How the states are linked:
q650: $>q455, &>q483, ^>q663, ~>q161, @>q193, !>q744
q496: $>q468, &>q792, ^>q26, ~>q7, @>q37, !>q611
q673: $>q314, &>q681, ^>q67, ~>q455, @>q927, !>q557
q7: $>q524, &>q651, ^>q305, ~>q938, @>q26, !>q792
q628: $>q75, &>q321, ^>q344, ~>q43, @>q262, !>q384
q193: $>q67, &>q650, ^>q383, ~>q663, @>q681, !>q982
q464: $>q993, &>q819, ^>q287, ~>q75, @>q924, !>q243
q446: $>q683, &>q55, ^>q627, ~>q875, @>q680, !>q444
q282: $>q190, &>q685, ^>q902, ~>q236, @>q130, !>q350
q444: $>q439, &>q190, ^>q446, ~>q55, @>q235, !>q827
q151: $>q182, &>q748, ^>q437, ~>q731, @>q835, !>q580
q258: $>q767, &>q202, ^>q590, ~>q827, @>q416, !>q683
q819: $>q328, &>q262, ^>q75, ~>q216, @>q464, !>q543
q731: $>q657, &>q382, ^>q719, ~>q300, @>q437, !>q748
q43: $>q968, &>q580, ^>q835, ~>q151, @>q344, !>q321
q764: $>q738, &>q255, ^>q753, ~>q597, @>q798, !>q938
q216: $>q169, &>q344, ^>q968, ~>q105, @>q75, !>q262
q657: $>q628, &>q391, ^>q436, ~>q511, @>q252, !>q101
q155: $>q305, &>q559, ^>q196, ~>q358, @>q651, !>q474
q255: $>q103, &>q591, ^>q597, ~>q924, @>q764, !>q196
q75: $>q340, &>q216, ^>q916, ~>q968, @>q287, !>q819
q100: $>q443, &>q812, ^>q744, ~>q468, @>q38, !>q36
q190: $>q680, &>q302, ^>q55, ~>q78, @>q444, !>q616
q189: $>q579, &>q439, ^>q304, ~>q683, @>q672, !>q10
q368: $>q685, &>q557, ^>q927, ~>q673, @>q587, !>q537
q36: $>q424, &>q407, ^>q100, ~>q812, @>q403, !>q383
q798: $>q611, &>q764, ^>q103, ~>q753, @>q137, !>q305
q304: $>q427, &>q683, ^>q416, ~>q258, @>q242, !>q189
q127: $>q748, &>q579, ^>q847, ~>q427, @>q776, !>q758
q252: $>q262, &>q657, ^>q321, ~>q436, @>q384, !>q182
q420: $>q26, &>q474, ^>q651, ~>q155, @>q792, !>q103
q776: $>q151, &>q127, ^>q997, ~>q847, @>q131, !>q544
q379: $>q407, &>q137, ^>q611, ~>q738, @>q161, !>q524
q196: $>q798, &>q358, ^>q255, ~>q591, @>q938, !>q155
q826: $>q350, &>q537, ^>q587, ~>q368, @>q276, !>q995
q559: $>q938, &>q340, ^>q358, ~>q16, @>q155, !>q993
q443: $>q927, &>q982, ^>q681, ~>q193, @>q557, !>q424
q524: $>q663, &>q186, ^>q379, ~>q137, @>q483, !>q45
q130: $>q444, &>q282, ^>q302, ~>q902, @>q616, !>q787
q384: $>q819, &>q252, ^>q628, ~>q321, @>q857, !>q409
q997: $>q437, &>q847, ^>q382, ~>q438, @>q748, !>q776
q243: $>q597, &>q543, ^>q464, ~>q819, @>q591, !>q16
q403: $>q28, &>q36, ^>q38, ~>q100, @>q952, !>q455
q169: $>q358, &>q916, ^>q723, ~>q456, @>q340, !>q287
q651: $>q186, &>q155, ^>q938, ~>q196, @>q7, !>q420
q902: $>q55, &>q236, ^>q804, ~>q995, @>q302, !>q282
q544: $>q580, &>q758, ^>q776, ~>q127, @>q511, !>q719
q298: $>q995, &>q67, ^>q338, ~>q952, @>q314, !>q927
q338: $>q826, &>q952, ^>q28, ~>q424, @>q8, !>q298
q506: $>q544, &>q367, ^>q576, ~>q672, @>q300, !>q438
q680: $>q304, &>q446, ^>q500, ~>q627, @>q439, !>q235
q847: $>q731, &>q427, ^>q438, ~>q378, @>q997, !>q127
q579: $>q997, &>q242, ^>q427, ~>q200, @>q127, !>q576
q439: $>q242, &>q680, ^>q683, ~>q500, @>q189, !>q377
q468: $>q193, &>q45, ^>q483, ~>q524, @>q744, !>q812
q511: $>q43, &>q544, ^>q131, ~>q776, @>q436, !>q391
q314: $>q804, &>q298, ^>q8, ~>q338, @>q236, !>q742
q952: $>q537, &>q403, ^>q424, ~>q38, @>q338, !>q67
q377: $>q672, &>q235, ^>q439, ~>q680, @>q10, !>q850
q350: $>q616, &>q743, ^>q282, ~>q685, @>q787, !>q319
q37: $>q744, &>q496, ^>q45, ~>q26, @>q812, !>q121
q319: $>q600, &>q276, ^>q350, ~>q743, @>q875, !>q78
q787: $>q827, &>q350, ^>q130, ~>q282, @>q600, !>q875
q344: $>q916, &>q43, ^>q105, ~>q835, @>q216, !>q628
q742: $>q902, &>q927, ^>q314, ~>q298, @>q685, !>q587
q235: $>q189, &>q444, ^>q680, ~>q446, @>q377, !>q590
q600: $>q590, &>q787, ^>q616, ~>q130, @>q202, !>q627
q758: $>q131, &>q576, ^>q127, ~>q579, @>q544, !>q300
q456: $>q243, &>q409, ^>q857, ~>q384, @>q723, !>q916
q321: $>q216, &>q436, ^>q43, ~>q580, @>q628, !>q252
q300: $>q511, &>q506, ^>q758, ~>q576, @>q719, !>q382
q719: $>q436, &>q300, ^>q544, ~>q758, @>q391, !>q731
q424: $>q368, &>q38, ^>q443, ~>q982, @>q28, !>q952
q16: $>q255, &>q723, ^>q243, ~>q543, @>q358, !>q340
q302: $>q446, &>q902, ^>q78, ~>q804, @>q190, !>q130
q45: $>q650, &>q26, ^>q524, ~>q186, @>q468, !>q37
q580: $>q105, &>q131, ^>q151, ~>q748, @>q43, !>q436
q409: $>q543, &>q182, ^>q384, ~>q252, @>q456, !>q968
q483: $>q383, &>q524, ^>q161, ~>q379, @>q650, !>q468
q587: $>q282, &>q368, ^>q742, ~>q927, @>q743, !>q826
q438: $>q719, &>q378, ^>q506, ~>q367, @>q382, !>q847
q305: $>q379, &>q938, ^>q798, ~>q764, @>q186, !>q7
q340: $>q196, &>q169, ^>q16, ~>q723, @>q559, !>q328
q968: $>q723, &>q105, ^>q409, ~>q182, @>q916, !>q216
q437: $>q252, &>q731, ^>q391, ~>q719, @>q101, !>q151
q804: $>q875, &>q995, ^>q276, ~>q826, @>q78, !>q902
q738: $>q37, &>q103, ^>q792, ~>q420, @>q611, !>q137
q455: $>q338, &>q383, ^>q403, ~>q36, @>q67, !>q681
q103: $>q496, &>q753, ^>q420, ~>q474, @>q738, !>q798
q938: $>q137, &>q196, ^>q764, ~>q255, @>q305, !>q651
q383: $>q952, &>q663, ^>q36, ~>q407, @>q455, !>q193
q186: $>q161, &>q305, ^>q137, ~>q798, @>q524, !>q26
q358: $>q764, &>q16, ^>q591, ~>q243, @>q196, !>q559
q236: $>q78, &>q314, ^>q995, ~>q8, @>q902, !>q685
q611: $>q812, &>q738, ^>q496, ~>q792, @>q121, !>q379
q681: $>q298, &>q193, ^>q455, ~>q383, @>q673, !>q443
q38: $>q557, &>q100, ^>q982, ~>q744, @>q424, !>q403
q474: $>q7, &>q993, ^>q155, ~>q559, @>q420, !>q753
q792: $>q45, &>q420, ^>q7, ~>q651, @>q496, !>q738
q576: $>q776, &>q672, ^>q579, ~>q242, @>q758, !>q506
q391: $>q321, &>q719, ^>q511, ~>q544, @>q657, !>q437
q367: $>q758, &>q10, ^>q672, ~>q189, @>q506, !>q378
q685: $>q302, &>q742, ^>q236, ~>q314, @>q282, !>q743
q537: $>q743, &>q28, ^>q368, ~>q557, @>q826, !>q8
q262: $>q287, &>q628, ^>q216, ~>q344, @>q819, !>q857
q982: $>q673, &>q744, ^>q193, ~>q650, @>q443, !>q38
q328: $>q155, &>q287, ^>q340, ~>q169, @>q993, !>q924
q748: $>q101, &>q997, ^>q731, ~>q382, @>q151, !>q131
q590: $>q10, &>q827, ^>q235, ~>q444, @>q850, !>q258
q835: $>q409, &>q151, ^>q101, ~>q437, @>q105, !>q43
q597: $>q420, &>q924, ^>q993, ~>q328, @>q753, !>q255
q55: $>q500, &>q78, ^>q875, ~>q319, @>q446, !>q190
q407: $>q38, &>q121, ^>q812, ~>q37, @>q36, !>q663
q378: $>q300, &>q767, ^>q367, ~>q10, @>q438, !>q427
q827: $>q377, &>q616, ^>q444, ~>q190, @>q590, !>q202
q672: $>q127, &>q189, ^>q242, ~>q304, @>q576, !>q367
q161: $>q36, &>q379, ^>q121, ~>q611, @>q663, !>q483
q8: $>q276, &>q338, ^>q537, ~>q28, @>q995, !>q314
q857: $>q464, &>q384, ^>q262, ~>q628, @>q543, !>q456
q663: $>q403, &>q161, ^>q407, ~>q121, @>q383, !>q650
q812: $>q982, &>q37, ^>q468, ~>q45, @>q100, !>q407
q744: $>q681, &>q468, ^>q650, ~>q483, @>q982, !>q100
q591: $>q753, &>q243, ^>q924, ~>q464, @>q255, !>q358
q924: $>q474, &>q464, ^>q328, ~>q287, @>q597, !>q591
q543: $>q924, &>q857, ^>q819, ~>q262, @>q243, !>q723
q916: $>q16, &>q968, ^>q456, ~>q409, @>q169, !>q75
q850: $>q367, &>q590, ^>q377, ~>q235, @>q767, !>q416
q28: $>q587, &>q424, ^>q557, ~>q443, @>q537, !>q338
q875: $>q202, &>q319, ^>q787, ~>q350, @>q627, !>q55
q416: $>q378, &>q258, ^>q850, ~>q590, @>q200, !>q304
q101: $>q384, &>q437, ^>q657, ~>q391, @>q182, !>q835
q995: $>q319, &>q8, ^>q826, ~>q537, @>q804, !>q236
q131: $>q835, &>q776, ^>q748, ~>q997, @>q580, !>q511
q927: $>q236, &>q673, ^>q298, ~>q67, @>q742, !>q368
q627: $>q258, &>q875, ^>q600, ~>q787, @>q500, !>q446
q26: $>q483, &>q7, ^>q186, ~>q305, @>q45, !>q496
q287: $>q559, &>q75, ^>q169, ~>q916, @>q328, !>q464
q10: $>q576, &>q377, ^>q189, ~>q439, @>q367, !>q767
q767: $>q506, &>q850, ^>q10, ~>q377, @>q378, !>q200
q683: $>q200, &>q500, ^>q258, ~>q202, @>q304, !>q439
q202: $>q850, &>q600, ^>q827, ~>q616, @>q258, !>q500
q382: $>q391, &>q438, ^>q300, ~>q506, @>q731, !>q997
q121: $>q100, &>q611, ^>q37, ~>q496, @>q407, !>q161
q105: $>q456, &>q835, ^>q182, ~>q101, @>q968, !>q344
q500: $>q416, &>q627, ^>q202, ~>q600, @>q683, !>q680
q753: $>q792, &>q597, ^>q474, ~>q993, @>q103, !>q764
q137: $>q121, &>q798, ^>q738, ~>q103, @>q379, !>q186
q242: $>q847, &>q304, ^>q200, ~>q416, @>q579, !>q672
q182: $>q857, &>q101, ^>q252, ~>q657, @>q409, !>q105
q557: $>q742, &>q443, ^>q673, ~>q681, @>q368, !>q28
q436: $>q344, &>q511, ^>q580, ~>q131, @>q321, !>q657
q200: $>q438, &>q416, ^>q767, ~>q850, @>q427, !>q242
q723: $>q591, &>q456, ^>q543, ~>q857, @>q16, !>q169
q993: $>q651, &>q328, ^>q559, ~>q340, @>q474, !>q597
q743: $>q130, &>q587, ^>q685, ~>q742, @>q350, !>q276
q67: $>q8, &>q455, ^>q952, ~>q403, @>q298, !>q673
q78: $>q627, &>q804, ^>q319, ~>q276, @>q55, !>q302
q616: $>q235, &>q130, ^>q190, ~>q302, @>q827, !>q600
q427: $>q382, &>q200, ^>q378, ~>q767, @>q847, !>q579
q276: $>q787, &>q826, ^>q743, ~>q587, @>q319, !>q804

The rows follow the links: the fewer symbols apart two states are, the more alike their rows tend to be.

Each row is also shifted at random along 10 hidden directions that mean nothing.

Some states, each with a row of numbers:
q857: [-107,169,63,-304,-64,-105,181,222,121,135,151,-220,-235,-274,-234,-4,-150,5,192,-250,205,-59,-68,-49,-1,24,-29,119,-246,203,-43,-11,79,-24,164,-43,14,148]
q344: [-259,406,-468,-12,-96,-172,-40,151,-100,-35,161,-149,-229,245,170,-127,86,36,19,196,-510,-194,-32,51,104,-1,-138,-505,231,98,65,199,70,168,138,-50,-36,-76]
q743: [221,391,158,-164,254,279,152,-150,-271,269,257,-188,-392,159,-70,-38,-280,114,313,-54,-60,-115,-277,-209,-274,-257,211,416,-151,-139,-190,22,-144,-308,-98,-263,-33,-52]
q155: [38,-229,-53,200,-80,-173,91,117,142,-85,141,279,-135,87,-14,106,-31,40,-499,77,132,24,-35,-103,123,77,199,46,64,19,61,62,-5,237,3,-65,128,-57]
q131: [133,617,-127,-257,67,74,67,57,-403,-92,83,-83,-107,363,234,-170,224,-56,733,-345,-632,-165,-335,-44,98,-142,-250,-335,510,30,168,386,158,-112,-16,-82,34,-82]
q8: [34,510,-88,-292,81,208,-186,-202,467,-129,218,-63,-864,97,169,-165,470,28,-780,249,-677,158,-141,-70,96,-213,-349,-616,-176,-203,-30,98,265,38,-216,-79,61,184]
q758: [343,203,28,-548,175,7,-131,103,-119,-325,342,-54,247,108,271,-243,124,-224,445,37,-182,201,-177,-63,-8,-79,-85,102,-95,105,-58,-179,181,-57,35,7,-78,156]
q455: [-5,-122,269,256,136,30,282,-15,-325,520,-131,17,65,38,135,418,-392,521,310,14,97,392,112,-207,-268,-138,-176,-550,-365,-89,-437,-164,-190,-124,-89,-120,75,-272]
q591: [26,-96,175,-91,99,-108,107,99,-486,-337,375,155,417,237,318,164,-147,-48,540,18,108,290,-373,-217,8,-95,159,351,-139,25,-18,-186,56,169,-109,-70,94,-194]
q543: [411,-92,364,-543,45,-101,250,286,200,85,4,76,245,178,-123,-431,-111,286,235,149,-455,248,299,-202,-94,20,-33,-604,125,249,-79,-205,233,41,83,-25,197,-131]
q300: [-136,94,-394,89,-132,-114,-201,62,-140,-171,-172,-232,151,-25,256,-17,402,-239,-68,189,2,-156,-47,196,120,136,-37,230,121,122,164,-4,84,-24,163,154,-116,-23]
q446: [-220,7,-107,-373,87,70,-226,6,152,287,142,-375,426,-149,-223,-189,-421,-112,356,287,244,-69,562,167,-276,-49,35,-289,-337,109,-188,-210,-161,-131,83,45,-281,122]
q151: [-228,355,-220,-311,-24,-128,-210,-26,-172,-571,555,8,-212,145,374,79,39,-412,58,15,-245,92,-495,133,263,-47,-259,21,-395,-9,65,50,205,13,2,207,-139,199]
q524: [-369,62,-4,202,31,123,19,-44,-248,47,-33,135,-67,70,-107,192,-74,-32,353,-384,-63,-234,-112,-17,114,-98,27,214,276,-168,131,243,-144,184,-225,-129,64,0]
q968: [-254,-45,-428,42,-141,-259,-52,116,261,-315,445,39,-312,-3,74,106,101,-342,-882,37,574,-195,-206,147,310,101,334,263,-66,121,156,229,97,136,194,120,-100,51]
q496: [323,155,742,-769,254,160,278,61,150,-63,304,47,-41,-31,-31,-289,-46,276,563,-197,-365,604,-138,-402,-177,-275,-218,-347,-278,17,-254,-302,297,36,-235,-188,228,64]
q938: [-4,-35,351,-153,-108,-14,161,184,256,254,-206,68,-214,-358,-422,-93,-126,137,317,-371,-176,8,138,-163,-94,66,-228,34,-34,36,-44,-49,-5,118,-49,-166,172,298]
q927: [-525,474,-276,-154,137,251,-151,-189,-171,-5,312,-295,-252,178,114,-69,101,-273,136,-32,52,-295,-189,18,-26,-273,196,259,113,-166,40,270,-53,-15,-210,-133,-150,-28]
q456: [-112,-115,-112,-4,-182,-190,164,252,263,275,-66,75,153,-107,-253,60,-71,19,109,-498,418,-117,346,70,88,77,-79,-905,424,197,142,494,23,84,130,10,56,-49]
q121: [-102,333,309,-154,-14,249,182,-45,63,181,-301,-298,-273,-217,-366,-318,279,169,445,-247,-299,-188,-117,-209,-149,-111,27,463,329,-45,138,7,92,60,-160,-295,192,1]
q368: [-929,445,-547,288,-144,228,-56,-174,53,553,-200,-625,-363,-158,-428,7,70,-134,-15,-226,492,-813,212,258,-95,-125,287,82,460,-75,226,612,-252,-79,-16,-146,-198,-129]
q328: [-552,-203,-173,44,-238,-236,-112,132,18,-100,57,99,455,10,-18,94,-150,-191,265,-72,164,2,276,158,117,82,-148,-595,74,94,164,185,-1,258,-36,158,-23,-40]
q731: [543,38,50,-130,15,-55,178,111,21,26,-157,-79,141,170,74,-215,237,220,-48,119,-176,74,41,-65,9,61,47,-360,303,197,91,2,199,-139,193,24,125,-267]
q436: [112,118,20,12,64,-69,-27,28,-319,-147,206,191,-14,54,-75,202,-423,-10,542,-278,-327,-131,-216,73,155,27,-181,152,-153,-30,15,-18,-121,37,61,18,-61,204]
q37: [-711,-107,-198,88,-66,-72,-242,-22,-410,-251,247,98,454,190,430,319,-1,-379,335,94,217,182,-76,19,69,-109,-57,-37,-166,-112,29,63,-50,248,-301,80,-64,-99]
q792: [10,33,133,-310,249,34,-36,64,-385,-458,516,551,-14,556,455,12,-54,-254,216,-138,-466,205,-410,-228,202,-184,59,223,63,-166,-85,50,71,200,-324,-39,73,50]
q130: [283,-24,182,207,93,119,141,-215,201,145,-192,-132,-278,-269,-46,100,109,333,-386,4,216,184,-84,16,-108,-27,-63,-10,-233,-65,-191,-161,6,-237,100,9,-29,-34]
q627: [-473,191,-471,2,-13,-7,-548,-150,102,-203,211,-18,-217,-53,265,222,17,-337,-333,227,-298,-14,87,348,212,-7,-467,-359,-497,-178,-79,-24,-60,66,-71,227,-288,418]
q186: [-255,-122,-122,502,-135,48,21,-87,113,-169,-411,366,-351,51,-48,83,522,-100,-596,-440,-104,-362,-162,103,393,112,98,290,755,-174,375,474,40,243,-127,32,168,-24]
q875: [77,-164,295,259,-43,137,-200,-143,87,215,-719,32,147,-628,-289,173,-17,164,530,-361,-298,105,293,188,-93,154,-706,-31,-208,-154,-114,-299,-178,-62,-43,73,-59,477]
q161: [-493,57,-115,239,-42,5,54,-40,-321,106,130,-66,118,66,165,366,-2,-39,299,-167,423,51,-131,-98,-38,-176,50,-130,30,-79,30,243,-93,125,-223,-128,34,-243]
q391: [421,154,45,148,75,-59,391,-26,-76,44,242,56,-237,18,35,379,4,238,-43,-617,589,64,-415,-56,167,-113,48,-499,171,84,87,460,101,-181,168,-63,96,-276]
q537: [-52,167,158,-180,42,182,106,-102,136,301,-15,-293,208,-159,55,10,285,118,391,-258,481,325,146,-140,-257,-281,-186,-906,141,1,-52,259,119,-112,-188,-147,52,-227]
q443: [-407,627,-73,-394,230,199,144,-88,-83,263,386,-362,-648,345,99,-259,-204,192,-24,321,-506,-60,-126,-158,-209,-337,74,-293,-231,-95,-332,9,18,-140,-99,-174,-78,-145]
q321: [526,98,211,-42,114,-51,149,115,-96,-18,109,375,181,23,-114,62,-205,254,862,-698,-325,126,-57,-127,78,-84,-384,-747,429,0,43,269,-18,141,-8,-196,132,131]
q628: [507,-268,207,164,78,-67,163,201,-67,133,-93,370,210,-170,-464,127,-454,177,531,-581,84,-220,87,-64,65,131,93,348,302,63,72,14,-239,137,130,-190,84,209]
q216: [191,-445,42,212,-278,-221,87,248,515,227,-608,-30,-34,-419,-551,-170,8,225,-608,205,-7,-254,474,116,54,437,115,353,46,246,124,-312,-7,113,354,96,128,151]
q438: [102,107,-235,83,63,-70,-122,63,-328,-56,-34,-93,327,92,272,53,69,-8,418,73,-159,3,-10,81,11,21,-143,-86,111,62,-28,-71,-34,-17,107,33,-115,-38]
q276: [166,-291,-49,-100,113,96,-240,-123,134,-129,307,403,213,313,-13,-143,-308,-346,-304,143,141,-65,221,50,-39,-21,297,12,46,-146,-6,139,-180,-70,-134,78,-139,113]
q304: [161,-88,290,286,-190,21,143,-187,-13,43,-518,-441,28,-746,-81,288,347,40,101,-279,790,183,-333,110,-135,159,-179,687,-415,89,36,-240,85,-389,204,156,-24,15]
q500: [-33,290,-290,-404,159,31,-234,4,2,115,493,-99,128,310,229,-26,-252,-104,185,246,-158,117,298,56,-81,-212,-220,-1080,-230,-3,-182,137,-25,-89,-62,17,-188,18]
q282: [-435,404,-405,211,17,157,65,-196,-47,423,71,-436,-563,152,-172,-68,-242,52,-371,214,141,-560,20,132,-168,-123,369,124,32,-79,-78,289,-233,-285,126,-67,-218,-188]
q235: [144,303,93,-284,-88,114,-53,-49,116,139,-415,-693,-140,-303,32,-321,472,135,-64,558,-311,123,23,-7,-258,63,-201,286,-381,147,-68,-491,239,-294,138,49,1,-15]

From each start, follow one symbol. Which state do you reach?
Answer with the state's name.
start [-193,36,-102,-157,-52,-215,-110,140,-14,-304,490,72,-219,-243,88,333,-187,-301,-51,-166,296,110,-353,53,208,54,-141,389,-640,45,-62,-118,45,124,78,74,-96,371]
&: q182
start [211,33,182,-329,-93,-57,150,69,379,-36,12,-113,199,-206,-372,-384,-14,40,316,-278,136,-34,146,27,-56,40,-32,-466,291,213,159,155,173,-37,189,14,26,34]
&: q391
start [-560,-111,211,-267,-390,-118,-100,144,261,-95,-475,-238,447,-553,-296,-235,267,-282,674,-322,29,39,259,171,-5,210,-455,-88,60,190,260,-49,207,144,-11,206,43,256]
~: q819
start [-61,4,443,-224,114,55,174,-18,-287,-186,131,-34,179,-38,353,175,183,99,471,-102,93,573,-375,-266,-72,-198,-139,125,-328,-27,-158,-269,210,54,-242,-56,163,-160]
@: q121
start [278,-185,119,498,200,185,-98,-224,-201,63,-226,492,106,-164,-122,440,-214,7,447,-830,135,-109,-54,136,136,-22,-237,79,278,-303,-11,266,-345,-36,-147,-48,-90,298]
$: q827
start [-187,-388,-18,343,-145,-55,-181,64,-65,-238,-516,538,232,209,154,-21,322,-150,-168,-59,-594,-64,165,84,276,210,-164,68,556,-128,217,81,-7,325,-200,153,154,63]
@: q611
start [-223,317,-261,241,-179,-204,285,193,-275,248,-195,-387,-228,-32,273,237,363,279,62,-27,46,24,-214,-61,23,13,-176,-354,119,182,3,154,147,-24,182,-57,117,-358]
!: q857
start [-675,5,-294,-9,-125,-159,-143,64,-51,-232,247,165,-178,249,400,165,91,-305,-414,181,-112,94,-92,69,215,-3,-104,-232,-193,-53,-27,134,84,208,-139,170,-38,-1]
^: q305
start [420,96,182,123,190,142,-21,-140,-137,174,-135,220,-268,173,129,76,-205,392,29,175,-819,219,34,-85,-109,-63,-402,-427,-233,-213,-305,-215,-123,-134,-90,-50,25,96]
!: q319
start [347,-229,195,197,-32,66,-61,-142,-95,-108,-275,21,183,-323,-123,160,21,-178,101,-243,415,-47,-170,120,-1,155,42,789,-150,-24,104,-137,-84,-247,86,129,-67,165]
@: q767
start [-126,5,89,-166,-235,-199,183,238,169,153,-305,-268,73,-172,1,-104,244,188,40,109,-92,224,181,-29,-47,128,-280,-563,-57,266,6,-123,267,2,160,108,149,-146]
!: q543
start [301,52,259,-137,-21,-199,-16,87,119,-316,280,291,-159,-383,181,417,-22,106,293,-428,-159,641,-312,-72,181,-2,-813,-631,-630,-13,-145,-173,201,164,-21,25,85,433]
~: q657
start [-72,361,89,-629,18,260,-35,-144,299,-58,-121,-521,79,65,-46,-996,459,-216,195,312,-243,-75,109,-37,-381,-125,198,94,437,91,32,2,247,-272,2,1,-115,-86]
$: q600
start [-341,440,-563,-107,-40,77,-242,-190,115,-171,453,-204,-525,168,32,-62,76,-521,-557,-17,279,-503,-241,270,175,-96,258,147,45,-61,205,516,-2,-201,68,114,-271,86]
^: q683
start [441,-251,-184,227,97,-187,-79,127,-514,-237,35,192,443,364,570,304,64,13,-138,423,-46,213,-140,-2,155,120,109,215,-140,68,-54,-300,-3,-21,117,142,-3,-244]
&: q847
start [-186,-37,61,95,-190,-123,273,102,39,71,-106,-311,58,-225,-110,-38,213,125,16,20,479,24,-119,-134,-114,22,237,253,103,175,115,-9,131,79,84,-114,145,-269]
&: q924
start [-186,23,-277,-75,-44,-51,-160,-76,-168,-67,258,-261,278,125,234,56,-103,-339,-42,310,512,-24,-10,165,-94,-13,195,48,-306,75,-11,24,-36,-259,92,195,-229,-147]
~: q680
